(in the rows, 128 means zero)
Each row is followed by its group and then its class within the group.
[123, 133, 123, 132, 133, 131, 125, 127, 136, 119, 147, 149, 105, 150, 132, 174, 139] : (76) > Gp
[120, 145, 130, 123, 123, 143, 114, 134, 127, 113, 135, 130, 105, 126, 108, 146, 127] : (76) > Gp
[124, 149, 139, 116, 139, 174, 107, 134, 123, 111, 145, 119, 109, 129, 112, 190, 127] : (76) > qp
[112, 139, 118, 111, 127, 111, 119, 125, 120, 123, 164, 124, 112, 147, 86, 82, 132] : (76) > qp
[117, 133, 120, 119, 126, 127, 124, 132, 128, 129, 155, 138, 107, 147, 111, 127, 127] : (76) > qp
[123, 132, 128, 121, 115, 135, 118, 130, 130, 129, 164, 151, 107, 147, 143, 206, 130] : (76) > Gp
[133, 130, 123, 129, 124, 123, 119, 145, 125, 122, 136, 150, 116, 130, 128, 174, 130] : (72) > rz
[125, 133, 134, 121, 135, 136, 119, 124, 129, 119, 155, 123, 121, 134, 131, 162, 129] : (76) > qp
[119, 140, 143, 127, 119, 145, 112, 136, 133, 128, 135, 132, 103, 131, 122, 187, 131] : (76) > Gp
[122, 142, 125, 128, 125, 141, 118, 135, 127, 121, 123, 140, 125, 132, 120, 150, 126] : (72) > nh
[122, 128, 132, 130, 126, 126, 114, 107, 126, 122, 162, 168, 109, 144, 123, 205, 126] : (72) > rz
[124, 125, 111, 123, 127, 94, 121, 132, 133, 126, 181, 174, 105, 146, 121, 151, 129] : (76) > Gp
[126, 120, 117, 131, 125, 112, 124, 128, 131, 121, 152, 144, 129, 152, 121, 147, 133] : (72) > rz
[114, 124, 107, 127, 127, 106, 125, 127, 120, 119, 180, 158, 119, 152, 98, 123, 132] : (72) > nh
[127, 136, 120, 139, 132, 113, 128, 130, 134, 120, 137, 128, 129, 151, 129, 150, 135] : (72) > nh
[119, 128, 122, 127, 126, 121, 118, 134, 125, 119, 171, 177, 109, 144, 105, 163, 128] : (72) > rz
[131, 135, 127, 118, 131, 122, 123, 129, 133, 124, 162, 158, 116, 150, 138, 177, 130] : (76) > Gp
[127, 129, 145, 134, 126, 112, 114, 140, 135, 118, 150, 154, 115, 143, 125, 201, 141] : (72) > nh
[119, 138, 127, 114, 125, 137, 120, 130, 129, 120, 151, 127, 111, 145, 120, 166, 129] : (76) > qp
[126, 124, 115, 131, 128, 93, 131, 148, 123, 126, 140, 142, 126, 141, 107, 127, 133] : (72) > nh
[116, 134, 132, 127, 122, 133, 117, 134, 125, 110, 145, 182, 105, 137, 120, 208, 130] : (72) > nh
[110, 120, 115, 137, 126, 108, 135, 127, 127, 121, 131, 134, 130, 134, 117, 94, 129] : (72) > rz
[126, 126, 127, 137, 130, 103, 130, 138, 124, 119, 158, 165, 117, 148, 128, 198, 131] : (72) > nh
[114, 130, 110, 122, 129, 99, 122, 132, 123, 121, 158, 154, 129, 145, 102, 126, 134] : (72) > nh
[126, 140, 117, 114, 133, 107, 125, 115, 130, 129, 137, 127, 126, 145, 118, 114, 130] : (76) > Gp
[117, 135, 122, 126, 132, 136, 125, 128, 130, 124, 162, 131, 103, 142, 126, 175, 136] : (76) > qp
[120, 134, 128, 114, 125, 128, 112, 126, 126, 122, 169, 128, 110, 138, 97, 148, 127] : (76) > qp
[131, 142, 144, 158, 129, 137, 122, 148, 123, 135, 105, 141, 123, 120, 146, 205, 132] : (72) > rz
[123, 131, 129, 129, 121, 115, 118, 143, 115, 123, 133, 128, 134, 126, 116, 132, 125] : (72) > rz
[127, 128, 125, 130, 125, 125, 118, 136, 126, 120, 145, 136, 124, 142, 118, 171, 129] : (72) > nh
[107, 156, 128, 92, 126, 137, 86, 112, 126, 109, 228, 117, 105, 147, 77, 203, 127] : (76) > qp
[134, 130, 119, 140, 129, 119, 126, 133, 133, 120, 151, 155, 122, 146, 129, 157, 133] : (72) > nh
[124, 137, 116, 139, 137, 124, 121, 126, 143, 124, 175, 151, 124, 144, 124, 192, 132] : (72) > nh
[124, 135, 131, 120, 129, 125, 118, 119, 136, 134, 142, 116, 125, 127, 112, 117, 124] : (76) > Gp
[122, 133, 120, 115, 107, 130, 118, 120, 131, 127, 148, 127, 111, 138, 107, 125, 114] : (76) > Gp
[121, 134, 127, 128, 115, 114, 114, 134, 121, 117, 135, 152, 113, 142, 106, 159, 132] : (72) > nh
[124, 140, 115, 128, 129, 117, 125, 130, 121, 122, 149, 146, 123, 133, 129, 141, 132] : (72) > nh
[131, 125, 128, 144, 125, 117, 120, 136, 129, 123, 134, 147, 121, 153, 134, 178, 134] : (72) > rz
[112, 122, 119, 128, 118, 118, 111, 133, 124, 117, 186, 185, 102, 154, 113, 170, 125] : (72) > rz
[123, 124, 116, 119, 130, 103, 125, 114, 112, 120, 171, 115, 121, 155, 109, 118, 128] : (76) > qp
[120, 137, 129, 124, 126, 132, 119, 132, 124, 127, 144, 138, 114, 133, 120, 160, 121] : (76) > qp
[129, 148, 130, 118, 123, 152, 112, 126, 136, 126, 145, 141, 108, 132, 121, 174, 126] : (76) > Gp
[122, 133, 130, 130, 126, 141, 118, 134, 135, 122, 141, 117, 116, 132, 112, 146, 124] : (76) > qp
[128, 143, 133, 123, 124, 142, 114, 130, 125, 123, 131, 122, 110, 104, 122, 167, 128] : (76) > Gp
[122, 119, 127, 132, 130, 114, 123, 143, 125, 127, 143, 148, 118, 133, 117, 160, 130] : (72) > rz
[120, 127, 117, 130, 126, 107, 128, 126, 128, 128, 140, 135, 124, 143, 125, 115, 131] : (76) > Gp
[120, 141, 127, 123, 131, 146, 116, 116, 131, 114, 180, 105, 122, 135, 106, 148, 129] : (76) > Gp
[123, 138, 135, 113, 131, 123, 114, 124, 131, 124, 170, 140, 112, 143, 114, 156, 127] : (76) > Gp
[123, 128, 140, 133, 135, 123, 127, 135, 123, 119, 130, 138, 123, 133, 127, 148, 115] : (72) > nh
[128, 117, 113, 137, 131, 109, 131, 131, 126, 114, 145, 153, 119, 189, 125, 127, 137] : (72) > rz
[120, 139, 120, 118, 125, 117, 114, 125, 125, 132, 173, 140, 112, 148, 109, 139, 129] : (76) > Gp
[114, 137, 118, 109, 124, 121, 114, 123, 128, 114, 177, 129, 107, 139, 91, 120, 129] : (76) > qp
[116, 142, 116, 115, 121, 130, 112, 126, 120, 119, 160, 133, 104, 143, 91, 114, 132] : (76) > Gp
[125, 119, 113, 126, 128, 96, 128, 128, 129, 112, 176, 180, 120, 157, 123, 149, 140] : (72) > rz
[121, 136, 138, 125, 131, 121, 114, 142, 127, 103, 155, 146, 121, 139, 109, 160, 141] : (72) > nh
[106, 109, 90, 112, 129, 60, 134, 124, 113, 115, 175, 148, 115, 156, 65, 28, 130] : (72) > nh
[125, 133, 127, 121, 132, 123, 120, 125, 131, 122, 174, 146, 105, 160, 127, 172, 130] : (76) > qp
[126, 135, 119, 120, 130, 109, 117, 125, 128, 111, 176, 164, 120, 150, 118, 173, 140] : (72) > nh

Each row is followed by its group and then its class within the group.
[125, 129, 121, 127, 123, 128, 108, 132, 119, 116, 127, 134, 120, 120, 130, 131, 128] : <10> > E
[130, 125, 120, 129, 120, 123, 140, 126, 123, 126, 125, 132, 118, 126, 120, 132, 128] : <0> > G
[121, 124, 119, 130, 112, 124, 145, 131, 132, 134, 125, 129, 129, 125, 124, 135, 127] : <0> > G
[127, 155, 97, 121, 95, 138, 112, 138, 110, 114, 128, 142, 103, 112, 125, 133, 131] : <10> > E
[128, 132, 125, 130, 129, 129, 120, 131, 118, 136, 126, 131, 124, 128, 130, 124, 128] : <10> > N
[121, 137, 119, 124, 127, 131, 113, 131, 123, 126, 128, 137, 122, 124, 133, 131, 129] : <10> > E
[122, 141, 104, 123, 98, 128, 109, 141, 116, 113, 125, 142, 109, 116, 131, 135, 129] : <10> > C
[127, 117, 137, 125, 159, 128, 118, 129, 131, 143, 125, 131, 141, 135, 132, 122, 123] : <10> > N
[124, 135, 112, 123, 100, 130, 122, 132, 115, 125, 126, 126, 116, 116, 127, 132, 128] : <0> > A
[119, 125, 111, 132, 113, 130, 129, 129, 125, 135, 125, 129, 127, 129, 131, 128, 126] : <0> > A
[122, 129, 121, 128, 115, 130, 126, 131, 126, 124, 125, 129, 126, 119, 128, 129, 129] : <0> > A
[124, 138, 116, 124, 107, 126, 124, 134, 120, 125, 127, 136, 115, 137, 127, 131, 128] : <0> > G
[121, 125, 113, 131, 103, 128, 136, 134, 123, 120, 127, 128, 117, 122, 126, 137, 127] : <0> > B

Each row is followed by its group and then its class within the group.
[142, 117, 67, 135, 126, 139, 71, 167, 113, 120, 121, 92, 193, 153, 158, 155, 89] : U > hb
[146, 118, 100, 132, 148, 169, 113, 151, 128, 131, 132, 104, 168, 144, 156, 151, 77] : U > Lq
[153, 106, 102, 121, 143, 151, 117, 153, 129, 116, 119, 99, 176, 138, 145, 161, 84] : U > hb
[143, 103, 112, 145, 136, 141, 112, 164, 130, 124, 122, 103, 176, 141, 157, 167, 79] : U > Cn
[147, 110, 104, 131, 147, 154, 132, 139, 122, 127, 118, 105, 177, 127, 141, 169, 77] : U > hb
[157, 111, 101, 135, 139, 131, 98, 129, 132, 126, 132, 111, 141, 129, 170, 131, 71] : X > dj
[164, 97, 101, 131, 131, 120, 97, 186, 137, 131, 135, 109, 156, 151, 178, 162, 79] : S > hg
[156, 120, 121, 130, 120, 109, 116, 153, 122, 126, 117, 128, 131, 125, 144, 153, 55] : S > Lh
[160, 119, 99, 126, 150, 138, 115, 141, 93, 125, 118, 124, 146, 131, 144, 168, 80] : X > dh
